Below are the code and all the weights of a small trained network. Each question names an input and a target symbol and asks about switching units off, where a switched-off unit gives its printed mean instead of its output.

import numpy as np


def w(rows, s, z=0):
    codes = np.array(rows[::2]) - 128.0
    scale = np.full(codes.shape[1], s)
    scale[-1] = z or s
    return codes * scale


def norm(h):
    return h / np.sqrt((h * h).mean(-1, keepdims=True) + 1e-5)


def f(y):
    return y / 2 * (1 + np.tanh(0.7978845608 * (y + 0.044715 * y**3)))


def softmax(a):
    e = np.exp(a - a.max(-1, keepdims=True))
    return e / e.sum(-1, keepdims=True)


def log_softmax(a):
    a = a - a.max(-1, keepdims=True)
    return a - np.log(np.exp(a).sum(-1, keepdims=True))


def net(x, mask):
    ids = ['βγζηλπστω'.index(c) for c in x.split()]
    T = len(ids)
    res = E[ids] + P[:T]
    r = norm(res)
    for j in range(2):
        rows = slice(4 * j, 4 * j + 4)
        q, k, v = (r @ M[0][rows].T for M in (Q, K, V))
        z = softmax(np.where(np.tri(T) > 0, q @ k.T / 4**0.5, -1e9)) @ v
        o = O[0][rows]
        res = res + np.where(mask[j], z, o[:, -1]) @ o[:, :-1]
    y = f(norm(res) @ A[0][:, :-1].T + A[0][:, -1])
    res = res + np.where(mask[2:18], y, B[0][:, -1]) @ B[0][:, :-1]
    return log_softmax(norm(res)[-1] @ U[:, :-1].T + U[:, -1])


Q, K, V, O, A, B = {}, {}, {}, {}, {}, {}
E = w([
[171,118,106],'β',
[22,254,29],'γ',
[176,121,104],'ζ',
[173,110,103],'η',
[175,108,102],'λ',
[175,107,101],'π',
[132,60,140],'σ',
[204,182,149],'τ',
[103,113,250],'ω',
],0.0072)
P = w([
[89,124,101],'0',
[103,133,105],'1',
[116,136,111],'2',
[128,132,112],'3',
[138,124,115],'4',
[149,117,117],'5',
[161,108,121],'6',
[175,100,124],'7',
[191,88,134],'8',
[206,82,140],'9',
[241,65,160],'10',
[254,67,175],'11',
[217,54,109],'12',
],0.0046)
Q[0] = w([
[108,132,127],'head 0',
[5,192,109],'head 0',
[163,85,125],'head 0',
[105,148,93],'head 0',
[151,122,135],'head 1',
[116,143,133],'head 1',
[78,160,113],'head 1',
[84,162,84],'head 1',
],0.025)
K[0] = w([
[113,143,110],'head 0',
[5,187,13],'head 0',
[174,115,142],'head 0',
[71,99,61],'head 0',
[118,120,120],'head 1',
[135,82,166],'head 1',
[174,61,172],'head 1',
[216,46,109],'head 1',
],0.014)
V[0] = w([
[123,162,168],'head 0',
[89,59,134],'head 0',
[128,189,13],'head 0',
[189,2,30],'head 0',
[147,107,177],'head 1',
[220,84,150],'head 1',
[82,165,128],'head 1',
[155,82,187],'head 1',
],0.0082)
O[0] = w([
[157,136,167,144],'head 0',
[65,169,139,146],'head 0',
[217,141,14,2],'head 0',
[2,53,28,134],'head 0',
[166,98,85,147],'head 1',
[164,31,127,134],'head 1',
[102,173,99,130],'head 1',
[190,88,98,150],'head 1',
],0.0085,0.0062)
A[0] = w([
[131,130,128,67],'neuron 0',
[130,132,127,83],'neuron 1',
[136,173,71,112],'neuron 2',
[121,134,146,94],'neuron 3',
[62,136,103,221],'neuron 4',
[136,157,76,67],'neuron 5',
[110,133,210,191],'neuron 6',
[195,112,156,183],'neuron 7',
[131,136,129,80],'neuron 8',
[130,134,137,118],'neuron 9',
[94,252,69,4],'neuron 10',
[132,137,132,133],'neuron 11',
[163,187,138,126],'neuron 12',
[120,98,116,112],'neuron 13',
[122,127,128,136],'neuron 14',
[181,97,72,183],'neuron 15',
],0.015,0.0022)
B[0] = w([
[127,128,115,121],'neuron 0',
[126,131,121,122],'neuron 1',
[177,186,135,126],'neuron 2',
[131,141,109,137],'neuron 3',
[186,141,184,158],'neuron 4',
[174,173,123,124],'neuron 5',
[187,127,79,254],'neuron 6',
[155,86,91,189],'neuron 7',
[117,129,125,122],'neuron 8',
[124,133,113,131],'neuron 9',
[147,171,2,143],'neuron 10',
[121,134,115,129],'neuron 11',
[59,125,148,139],'neuron 12',
[123,120,162,137],'neuron 13',
[133,129,130,130],'neuron 14',
[59,165,116,154],'neuron 15',
],0.032,0.0092)
U = w([
[103,132,141,1],'β',
[59,132,150,91],'γ',
[147,223,191,104],'ζ',
[97,217,52,71],'η',
[41,144,153,125],'λ',
[191,93,85,189],'π',
[23,81,57,74],'σ',
[82,148,152,76],'τ',
[93,89,253,150],'ω',
],0.013,0.0072)

Each question gives the input, a string of symbols that net reads in full, and the target symbol t.
The units are the heads (4 rows each of Q, K, V and O) and the neurons (one row each of A and B). Each row of codes is followed by its name. A weight is (code - 128) times the scale printed after its matrix; where a second scale follows, it is the last column's (O, A, B and U).
mask holds one flag per unit, heads first, then neurons. A switched-off unit (its flag False) gives its mean, the last column of its rows in O or B, instead of its output. The means were averaged over made-up inputs and are rounded, as every weight is.
A unit's drop is (log p(t) with every unit on - log p(t) with that unit switched off) / (log p(t) with every unit on - log p(t) with every unit switched off).
The circuit of an input: a set's keep is (log p(t) with only the set's units on - log p(t) with every unit switched off) / (log p(t) with every unit on - log p(t) with every unit switched off). Starting from the 12 units with the biggest drops (on a tie, the unit counted first), units are removed one at a time, each time the one whose removal leaves the highest keep (on an exact tie, the one counted first), for as long as the keep stays at least 0.8.
units of the circuit, in order: the units of the circuit, biggest drop first
most important unit: the unit with the biggest drop
k most important neurons: the k neurons with the biggest drops, biggest first
which heads matter: for each layer, one digit per head in row order, 1 if its drop is at least 0.15 and else 0, layers parted by /
input ζ γ ω, target η: 2 most important neurons	neuron 12; neuron 7
input π γ λ ω, target η: 2 most important neurons	neuron 10; neuron 7
input σ ω ω β η σ ω ω β γ ω σ, target ζ: units of the circuit, in order	head 1; neuron 7
input ω σ η η σ τ, target σ: 2 most important neurons	neuron 15; neuron 6
input β β η ω τ ω λ ω σ τ ζ β, target σ: most important unit	head 0
input γ ω ω ω σ β γ γ η, target η: 3 most important neurons	neuron 10; neuron 6; neuron 7
input ω η π σ η, target ω: units of the circuit, in order	head 0; neuron 6; neuron 4
input π λ ζ ω π ω σ τ η, target σ: units of the circuit, in order	head 0; neuron 15; neuron 6
input σ τ π, target σ: units of the circuit, in order	head 0; neuron 15; neuron 6; neuron 7
input ω ω τ β τ, target σ: units of the circuit, in order	head 0; neuron 12; neuron 6; neuron 4
input β π τ λ, target σ: units of the circuit, in order	head 0; neuron 15; neuron 6; neuron 7
input σ σ ω ω λ π σ τ ζ, target σ: units of the circuit, in order	neuron 15; head 1; neuron 6
input σ σ η ω λ ω β ω ω π γ, target η: units of the circuit, in order	head 0; neuron 15
input η ω β σ β σ β, target ω: 2 most important neurons	neuron 6; neuron 4
input τ τ ζ λ γ ω σ τ π, target η: units of the circuit, in order	head 1
input π η λ ω η π τ λ, target σ: which heads matter	10
input π λ σ ζ η ω β λ σ γ, target η: which heads matter	10
input τ η τ λ ζ, target σ: units of the circuit, in order	head 0; neuron 15; neuron 6
input λ ω β σ β σ β π, target ω: 3 most important neurons	neuron 6; neuron 4; neuron 10
input η σ ω η ω σ τ ω τ ζ β, target σ: 2 most important neurons	neuron 15; neuron 6
input π η ζ ω β σ ω ω λ τ σ, target σ: which heads matter	11
input π β ω β γ ω σ σ ω π λ, target η: 2 most important neurons	neuron 10; neuron 7
input β β τ η, target σ: units of the circuit, in order	head 0; neuron 15; neuron 6; neuron 7
input σ ω β γ ω σ ω ζ, target η: 3 most important neurons	neuron 10; neuron 7; neuron 12
